Below is a small trained network, with its code and all its weights. Each question gives an input and a target symbol and asks what happens when units are switched off, that is, made to give their printed mean instead of their output.

import numpy as np


def w(rows, s, z=0):
    codes = np.array(rows[::2]) - 128.0
    scale = np.full(codes.shape[1], s)
    scale[-1] = z or s
    return codes * scale


def norm(h):
    return h / np.sqrt((h * h).mean(-1, keepdims=True) + 1e-5)


def softmax(a):
    e = np.exp(a - a.max(-1, keepdims=True))
    return e / e.sum(-1, keepdims=True)


def log_softmax(a):
    a = a - a.max(-1, keepdims=True)
    return a - np.log(np.exp(a).sum(-1, keepdims=True))


def net(x, mask):
    ids = ['δθλπτφψ'.index(c) for c in x.split()]
    T = len(ids)
    res = E[ids] + P[:T]
    u = 0
    for l in range(3):
        r = norm(res)
        for j in range(2):
            rows = slice(2 * j, 2 * j + 2)
            q, k, v = (r @ M[l][rows].T for M in (Q, K, V))
            z = softmax(np.where(np.tri(T) > 0, q @ k.T / 2**0.5, -1e9)) @ v
            o = O[l][rows]
            res = res + np.where(mask[u + j], z, o[:, -1]) @ o[:, :-1]
        u += 2
    return log_softmax(norm(res)[-1] @ U[:, :-1].T + U[:, -1])


Q, K, V, O = {}, {}, {}, {}
E = w([
[104,198,174,141,128,109,69,156,149,151,110],'δ',
[197,128,47,188,101,68,44,118,209,108,157],'θ',
[186,80,92,254,41,106,166,73,117,127,121],'λ',
[94,174,151,110,44,106,142,104,148,102,171],'π',
[90,179,176,106,161,40,186,107,124,107,137],'τ',
[157,105,102,99,58,72,147,166,148,111,108],'φ',
[89,31,61,147,68,99,131,135,212,123,145],'ψ',
],0.018)
P = w([
[137,119,142,141,169,179,159,106,171,99,102],'0',
[73,213,111,185,70,3,109,127,120,111,136],'1',
[115,118,111,140,147,161,109,105,98,109,83],'2',
[124,121,215,174,90,115,123,159,161,127,110],'3',
[119,205,114,152,61,60,118,150,112,147,117],'4',
[118,107,132,116,146,149,103,105,87,125,98],'5',
[140,106,212,180,99,111,101,169,152,105,104],'6',
[121,191,117,148,73,84,140,148,116,158,112],'7',
[132,99,137,99,145,146,102,83,81,153,102],'8',
[156,131,201,165,105,102,88,169,149,106,141],'9',
[134,181,99,141,61,84,134,146,139,164,126],'10',
],0.026)
Q[0] = w([
[134,241,22,144,148,116,168,2,102,171,191],'0.h0',
[140,155,36,122,158,181,163,149,102,119,127],'0.h0',
[146,171,9,69,100,100,164,181,84,245,121],'0.h1',
[116,140,72,91,146,139,93,80,95,98,87],'0.h1',
],0.027)
K[0] = w([
[81,168,122,223,83,66,207,253,174,72,96],'0.h0',
[130,175,135,154,134,184,142,150,171,55,139],'0.h0',
[182,155,111,133,145,164,214,204,200,21,95],'0.h1',
[96,187,137,200,61,87,125,204,135,157,146],'0.h1',
],0.027)
V[0] = w([
[105,79,125,58,128,120,175,55,98,76,59],'0.h0',
[89,165,171,127,38,149,134,87,137,119,134],'0.h0',
[87,75,105,66,153,244,115,69,102,88,164],'0.h1',
[174,105,157,96,72,138,120,185,124,133,2],'0.h1',
],0.043)
O[0] = w([
[68,10,141,83,95,127,214,136,130,58,89,211],'0.h0',
[63,162,65,140,103,167,127,223,167,82,101,203],'0.h0',
[93,245,173,133,71,188,120,86,137,239,152,34],'0.h1',
[148,64,195,83,100,88,218,140,168,164,4,255],'0.h1',
],0.017,0.03)
Q[1] = w([
[75,165,46,112,94,111,152,113,76,137,97],'1.h0',
[113,24,215,102,149,172,75,81,90,51,142],'1.h0',
[182,82,202,94,196,108,133,86,97,122,232],'1.h1',
[134,202,176,178,3,96,121,200,209,159,91],'1.h1',
],0.035)
K[1] = w([
[137,165,73,124,128,171,156,113,186,142,116],'1.h0',
[96,143,89,136,27,2,110,166,77,175,126],'1.h0',
[154,129,199,88,99,58,60,177,96,143,168],'1.h1',
[67,126,71,166,79,163,147,60,80,93,251],'1.h1',
],0.038)
V[1] = w([
[140,168,110,127,96,50,94,84,239,180,143],'1.h0',
[77,173,218,146,120,153,54,198,214,104,61],'1.h0',
[200,115,147,155,180,201,136,146,211,148,34],'1.h1',
[139,167,198,58,253,181,145,169,156,88,148],'1.h1',
],0.026)
O[1] = w([
[143,62,124,196,114,115,142,149,42,89,150,176],'1.h0',
[112,51,104,211,248,122,166,86,155,122,140,252],'1.h0',
[109,111,193,30,81,88,81,119,126,150,119,172],'1.h1',
[113,149,132,52,147,167,79,152,149,191,195,110],'1.h1',
],0.013,0.027)
Q[2] = w([
[193,102,254,158,31,188,178,100,85,179,122],'2.h0',
[26,121,166,227,77,174,180,154,151,173,55],'2.h0',
[160,43,186,116,184,130,192,159,149,143,60],'2.h1',
[49,179,116,12,116,195,175,59,174,120,111],'2.h1',
],0.033)
K[2] = w([
[194,48,192,96,125,109,156,84,113,164,154],'2.h0',
[98,98,118,103,158,181,210,63,142,118,122],'2.h0',
[72,30,135,163,126,100,132,161,106,76,121],'2.h1',
[42,141,121,4,138,130,123,149,137,126,156],'2.h1',
],0.042)
V[2] = w([
[181,158,87,125,133,111,68,160,88,183,107],'2.h0',
[16,205,27,152,122,128,156,201,77,148,54],'2.h0',
[119,22,134,80,191,168,197,112,89,124,215],'2.h1',
[190,50,99,173,104,173,157,124,138,84,2],'2.h1',
],0.027)
O[2] = w([
[62,99,126,146,127,162,140,102,160,109,87,35],'2.h0',
[141,52,181,97,161,128,47,52,99,127,86,198],'2.h0',
[123,203,127,117,103,139,5,100,128,160,90,209],'2.h1',
[125,157,69,168,225,150,84,117,121,134,163,252],'2.h1',
],0.016,0.032)
U = w([
[169,134,70,164,194,109,149,147,129,113,138,98],'δ',
[103,113,120,49,19,78,74,122,22,100,138,250],'θ',
[164,72,210,75,86,96,209,83,176,130,72,125],'λ',
[116,128,175,126,77,144,135,29,109,222,143,159],'π',
[72,131,114,119,84,253,168,149,211,121,117,45],'τ',
[138,175,151,99,63,64,71,196,188,205,75,41],'φ',
[168,156,151,129,50,89,200,185,87,141,199,219],'ψ',
],0.0062,0.0024)

Each question gives the input, a string of symbols that net reads in full, and the target symbol t.
The units are the heads (2 rows each of Q, K, V and O). Each row of codes is followed by its name. A weight is (code - 128) times the scale printed after its matrix; where a second scale follows, it is the last column's (O and U).
mask holds one flag per head, layer by layer. A switched-off head (its flag False) gives its mean, the last column of its rows in O, instead of its output. The means were averaged over made-up inputs and are rounded, as every weight is.
A unit's drop is (log p(t) with every unit on - log p(t) with that unit switched off) / (log p(t) with every unit on - log p(t) with every unit switched off).
The circuit of an input: a set's keep is (log p(t) with only the set's units on - log p(t) with every unit switched off) / (log p(t) with every unit on - log p(t) with every unit switched off). Starting from all 6 units, units are removed one at a time, each time the one whose removal leaves the highest keep (on an exact tie, the one counted first), for as long as the keep stays at least 0.8.
units of the circuit, in order: the units of the circuit, biggest drop first
most important unit: the unit with the biggest drop
which heads matter: for each layer, one digit per head in row order, 1 if its drop is at least 0.15 and else 0, layers parted by /
input λ λ π π φ π ψ, target τ: units of the circuit, in order => 0.h0; 0.h1
input θ ψ δ φ, target φ: units of the circuit, in order => 0.h1; 1.h0; 0.h0
input τ δ τ φ, target θ: which heads matter => 11 / 00 / 01
input φ τ δ θ λ ψ ψ ψ δ ψ λ, target φ: units of the circuit, in order => 0.h0; 1.h0
input τ π δ θ ψ τ, target θ: units of the circuit, in order => 0.h1; 1.h1
input φ π φ θ φ ψ λ δ, target φ: units of the circuit, in order => 0.h1; 0.h0
input τ φ φ δ λ, target τ: which heads matter => 11 / 11 / 11
input φ δ φ φ φ φ ψ π, target φ: which heads matter => 11 / 00 / 00
input ψ τ τ φ δ θ λ θ τ φ, target θ: units of the circuit, in order => 0.h0; 0.h1; 2.h1
input θ φ φ φ φ δ θ, target φ: units of the circuit, in order => 1.h0; 0.h1; 0.h0
input φ ψ δ δ θ λ θ θ φ φ ψ, target φ: units of the circuit, in order => 0.h0; 1.h0
input ψ ψ φ λ θ, target ψ: units of the circuit, in order => 0.h1; 0.h0; 2.h1
input θ θ λ π, target δ: which heads matter => 10 / 01 / 11
input τ ψ φ π φ τ τ, target θ: which heads matter => 11 / 00 / 01
input δ ψ φ φ ψ τ θ, target θ: most important unit => 0.h0
input φ φ ψ θ, target π: which heads matter => 11 / 00 / 00
input θ φ φ π φ ψ φ, target π: units of the circuit, in order => 0.h1
input φ φ δ θ δ, target φ: units of the circuit, in order => 0.h0; 1.h0
input τ λ φ ψ ψ, target τ: which heads matter => 11 / 11 / 11
input π φ δ δ τ, target π: which heads matter => 01 / 00 / 11
input δ φ λ ψ λ θ λ θ φ φ φ, target δ: most important unit => 1.h0
input θ θ φ φ λ, target θ: units of the circuit, in order => 0.h1; 1.h0; 2.h0
input π π φ φ φ, target π: which heads matter => 01 / 00 / 11
